Below is a small trained network, with its code and all its weights. Each question gives an input and a class and asks what happens when units are switched off, that is, made to give their printed mean instead of their output.

import numpy as np


def w(rows, s, z=0):
    codes = np.array(rows[::2]) - 128.0
    scale = np.full(codes.shape[1], s)
    scale[-1] = z or s
    return codes * scale


def f(y):
    return y / 2 * (1 + np.tanh(0.7978845608 * (y + 0.044715 * y**3)))


def log_softmax(a):
    a = a - a.max(-1, keepdims=True)
    return a - np.log(np.exp(a).sum(-1, keepdims=True))


def net(x, mask):
    res = np.array(x, float).reshape(1, 7) / 4 @ E
    y = f(res @ A[0][:, :-1].T + A[0][:, -1])
    res = res + np.where(mask, y, B[0][:, -1]) @ B[0][:, :-1]
    return log_softmax(res[-1] @ U[:, :-1].T + U[:, -1])


A, B = {}, {}
E = w([
[129,130,130,126,127,126,127,127,127,127],'x0',
[126,126,128,131,127,129,129,130,130,129],'x1',
[133,103,120,147,209,128,9,250,52,217],'x2',
[40,95,112,137,2,137,129,209,213,201],'x3',
[253,8,72,107,118,148,244,221,134,109],'x4',
[47,62,65,97,238,103,150,131,238,121],'x5',
[128,128,130,128,125,129,128,128,130,126],'x6',
],0.0053)
A[0] = w([
[201,144,129,124,252,126,128,66,73,88,57],'N0',
[35,204,139,123,151,116,38,39,103,129,45],'N1',
[204,178,151,125,38,131,116,124,29,136,52],'N2',
[170,137,125,110,180,120,136,87,101,112,73],'N3',
[70,107,123,124,27,118,114,204,178,162,2],'N4',
[80,105,118,120,242,115,158,129,192,121,79],'N5',
[205,83,106,116,128,129,197,176,111,117,59],'N6',
[94,100,117,119,195,130,145,130,175,124,75],'N7',
[208,71,108,126,152,126,190,175,127,116,62],'N8',
[128,126,132,117,151,122,92,173,108,133,95],'N9',
[147,115,123,128,185,118,46,204,78,174,82],'N10',
[136,130,133,114,169,134,74,183,107,138,87],'N11',
[139,138,132,120,94,109,163,75,153,109,120],'N12',
[120,130,142,115,106,123,155,89,144,109,109],'N13',
[132,140,119,138,104,127,171,74,150,100,98],'N14',
[147,141,141,107,97,129,179,46,165,83,116],'N15',
[102,110,108,112,175,122,145,118,151,142,68],'N16',
],0.014,0.0035)
B[0] = w([
[58,128,149,126,1,135,142,154,135,147,233],'N0',
[173,126,232,130,186,132,115,132,195,129,247],'N1',
[198,120,47,129,104,113,30,106,105,116,225],'N2',
[88,131,128,130,60,135,137,137,145,125,172],'N3',
[67,130,160,121,14,135,142,140,138,126,209],'N4',
[193,128,62,128,108,119,54,120,103,115,192],'N5',
[142,134,207,130,183,133,107,120,176,136,202],'N6',
[171,135,99,131,110,132,80,109,90,129,166],'N7',
[147,146,213,131,177,130,116,125,174,128,204],'N8',
[112,123,108,128,154,135,159,119,120,121,159],'N9',
[97,125,72,120,190,134,210,128,87,126,224],'N10',
[108,121,97,127,163,112,182,116,115,117,177],'N11',
[107,131,108,134,168,132,159,128,99,127,168],'N12',
[114,133,111,131,162,125,147,149,113,142,153],'N13',
[118,114,105,121,157,123,177,123,110,120,166],'N14',
[99,125,79,121,180,127,180,139,93,138,195],'N15',
[153,125,116,132,110,117,106,109,106,123,148],'N16',
],0.023,0.013)
U = w([
[171,136,223,129,192,130,122,116,213,124,94],'0',
[94,120,67,116,193,118,220,118,82,114,245],'1',
[58,136,148,120,1,136,137,158,153,130,100],'2',
[223,120,59,134,102,94,38,78,98,93,73],'3',
],0.0063,0.0012)

Each question gives the input, the list of numbers given to net, and the class t.
The units are the neurons (one row each of A and B). Each row of codes is followed by its name. A weight is (code - 128) times the scale printed after its matrix; where a second scale follows, it is the last column's (A, B and U).
mask holds one flag per neuron, in row order. A switched-off neuron (its flag False) gives its mean, the last column of its row in B, instead of its output. The means were averaged over made-up inputs and are rounded, as every weight is.
A unit's drop is (log p(t) with every unit on - log p(t) with that unit switched off) / (log p(t) with every unit on - log p(t) with every unit switched off).
The circuit of an input: a set's keep is (log p(t) with only the set's units on - log p(t) with every unit switched off) / (log p(t) with every unit on - log p(t) with every unit switched off). Starting from the 12 units with the biggest drops (on a tie, the unit counted first), units are removed one at a time, each time the one whose removal leaves the highest keep (on an exact tie, the one counted first), for as long as the keep stays at least 0.8.
units of the circuit, in order: the units of the circuit, biggest drop first
most important unit: the unit with the biggest drop
k most important neurons: the k neurons with the biggest drops, biggest first
drop when u is switched off: that unit's drop, to one decimal
input [-2,4,-3,4,1,-5,-5], class 3: most important unit : N0
input [-6,3,-3,5,7,7,1], class 0: 2 most important neurons : [N8, N6]
input [-5,-5,-8,0,8,0,6], class 0: 2 most important neurons : [N6, N8]
input [-6,-2,-2,-5,4,-4,-4], class 2: 3 most important neurons : [N0, N1, N3]
input [-6,-3,8,-8,-4,-7,6], class 1: 4 most important neurons : [N10, N11, N4, N9]
input [-1,3,-8,-5,4,-8,4], class 1: 4 most important neurons : [N15, N14, N12, N5]
input [-1,7,7,8,-8,-5,0], class 0: 3 most important neurons : [N1, N0, N3]
input [-1,0,-5,2,2,-7,3], class 3: 2 most important neurons : [N2, N10]
input [2,-4,8,5,-7,-8,-3], class 1: 2 most important neurons : [N10, N11]
input [6,-7,-1,-1,6,-7,-1], class 3: 2 most important neurons : [N2, N1]
input [6,-8,-3,2,1,4,2], class 3: 3 most important neurons : [N10, N5, N0]
input [6,-8,-3,-8,3,-8,-1], class 2: 3 most important neurons : [N0, N3, N5]
input [5,-5,-8,-7,5,-7,1], class 1: 4 most important neurons : [N15, N14, N12, N4]
input [-8,-8,8,2,-2,5,-8], class 1: units of the circuit, in order : [N10]
input [4,-7,-7,0,8,5,-6], class 0: drop when N6 is switched off : 3.4
input [1,-5,6,0,3,-4,5], class 1: drop when N1 is switched off : 0.0
input [-1,-8,-1,-5,3,-5,5], class 2: drop when N0 is switched off : 3.4
